Each row has a name. Each question is about the rows just above it.

tegez: 460 460 460 -532 460
bevol: -705 274 274 -705 461
rulov: -531 667 -453 -515 273
How many times does tegez hold -532? | 1
How many times does bevol hold 274? | 2
Times 459 occurs in tegez: | 0
How many times does bevol hold -705? | 2
How many times does tegez hold 460? | 4
Times 461 occurs in tegez: | 0
Count of -515 in rulov: | 1

teses: 500 515 499 94 71 581 42 581 42 -669 365 112 396 617 581 19 33 569 698 42 60 -592 521 249 42 611
finor: -452 -312 -342 43 -312 44 76 -357 93 812 -334 34 -403 -360 -358 54 -10 -324 -324 37 55 -312 -390 48 -312 -379
bevol: 929 -164 -189 52 10 86 45 -165 82 203 -77 -1 -82 -288 -264 48 13 -321 -381 107 49 156 -97 28 128 -178
rulov: 210 220 171 25 300 108 4 282 32 -803 281 40 25 367 339 -7 25 324 210 210 44 -859 210 368 200 380
dafe: -409 -416 -492 -164 -193 -162 -122 -468 -86 804 -273 -136 -309 -564 -517 25 -155 -525 -656 11 -72 866 -443 -413 -149 209
Vepo: 400 433 467 -28 -94 3 25 397 69 -816 366 3 452 530 517 33 1 504 565 15 22 -841 423 196 56 487
tegez: 363 363 267 166 105 146 81 316 191 -901 344 65 368 43 365 95 10 352 336 49 63 -889 313 191 207 329
Notaf: -507 -472 31 -104 -100 -325 -64 928 -120 861 -334 -25 928 -479 -533 -18 -58 -474 -436 31 -101 928 -470 -252 -112 -511
Times 928 occurs in Notaf: | 3
How many times does finor hold -324? | 2
How many times does teses hold 42? | 4
How many times does finor hold -312? | 4
How many times does finor hold 43? | 1
Times 210 occurs in rulov: | 4

dafe: 54 -605 54 54 -606 54
rulov: -279 53 53 -279 -279 53
Notaf: -79 -278 -15 6 -78 53
finor: -278 10 -15 10 -683 709
teses: 674 674 49 674 674 674
Times 673 occurs in teses: | 0
Count of 54 in dafe: | 4
Count of 10 in finor: | 2
How many times does teses hold 674? | 5
Count of -279 in rulov: | 3
How many times does finor hold -683? | 1
How many times does dafe hold -606? | 1

melev: -192 315 170 -201 204 -176 -120 17 200 -713 100 40 149 178 -593 170 355 -79
teses: -166 315 324 -201 66 -123 -123 -78 253 -492 119 0 169 169 -593 88 197 -236
finor: -229 264 300 -201 253 44 -76 316 253 -576 44 40 253 174 -552 -539 559 -77
tegez: 315 315 300 -201 204 -176 -120 17 315 -713 -46 315 169 178 -210 281 -227 -79
rulov: -166 315 300 -207 204 49 -120 42 158 -33 -33 40 169 554 -593 -224 197 -79
Vepo: -139 315 440 -551 -551 0 -120 57 253 -576 -33 40 197 -54 -551 -551 197 -79
tisiz: -166 315 300 -207 252 49 -120 42 158 -576 -33 40 446 554 -593 -224 197 -79
dafe: -166 194 300 -201 204 -97 -120 42 253 -538 -46 -140 169 178 -593 194 102 -593
How many times does finor hold 253? | 3
Times 315 occurs in tegez: | 4
Times -538 occurs in dafe: | 1
Count of -551 in Vepo: | 4
Times 169 occurs in rulov: | 1

Notaf: 208 299 264 244 -465 -411 -463 -450 272 -483 303 283 -384 326 -384 244 -463
bevol: 108 218 185 146 -415 -367 -401 -363 172 -401 265 198 -312 306 129 141 -356
dafe: -49 -135 -133 -114 273 257 269 220 -81 237 -926 -192 302 -267 300 -42 217
Count of 264 in Notaf: | 1
Count of 303 in Notaf: | 1
Times 299 occurs in Notaf: | 1

bevol: -90 71 -98 -81 -37 68 -92 186 392 -97 301 -127 9 -92 -122 -122 -112 -98 130 110 -5 -118 157 -133 -116 92 -151 -125 -116 368 -128 112 -138 -91 -135 -92 -13 128 -136 828 -115 -132 403 -106 -86 -92 -178 -101 211 -105 -116 -78 130 -101 -123
Notaf: -90 71 -98 -81 -37 68 -126 186 392 -101 301 -127 9 -92 -122 -122 -112 -98 130 110 -5 -118 128 -133 -116 92 -151 -125 128 368 -45 112 -138 -91 -135 -92 -13 128 -136 828 -115 -132 -178 127 -86 -92 -178 -101 211 75 111 28 -139 58 92
melev: -90 369 -97 -81 -37 68 590 590 392 -97 301 -127 9 -92 -122 -122 -136 -98 130 -131 -5 -118 157 -133 -116 92 -136 -125 590 368 -45 112 -138 -91 -135 -92 -13 590 -136 -125 -115 -105 -8 -106 -136 -92 -178 -101 211 -105 -116 -78 130 -101 -123
Times -132 occurs in Notaf: | 1
Times -136 occurs in melev: | 4
Times 368 occurs in bevol: | 1
Times 128 occurs in Notaf: | 3
Times -125 occurs in melev: | 2
Count of -128 in Notaf: | 0

bevol: -822 349 -716 -746 -887 -859 356 182 327 353 -758 365 118 261 287 -928
Zagi: -210 451 -115 -284 -242 46 451 -210 586 568 -241 568 -875 227 451 -389
tegez: -496 260 -496 -446 -487 -469 45 74 -526 -484 -496 -535 45 685 731 731
rulov: -496 260 -489 -446 452 254 187 254 208 254 -504 228 228 -421 154 228
finor: -335 323 -235 -404 -364 -344 706 616 690 620 -326 704 -570 -389 553 -501
tisiz: -679 339 -571 -677 -678 -670 506 359 525 485 -674 533 -28 -649 426 -786
Count of -484 in tegez: | 1
How many times does Zagi hold 568? | 2
Count of 260 in tegez: | 1
Count of 45 in tegez: | 2
Times 228 occurs in rulov: | 3
How many times does Zagi hold 451? | 3

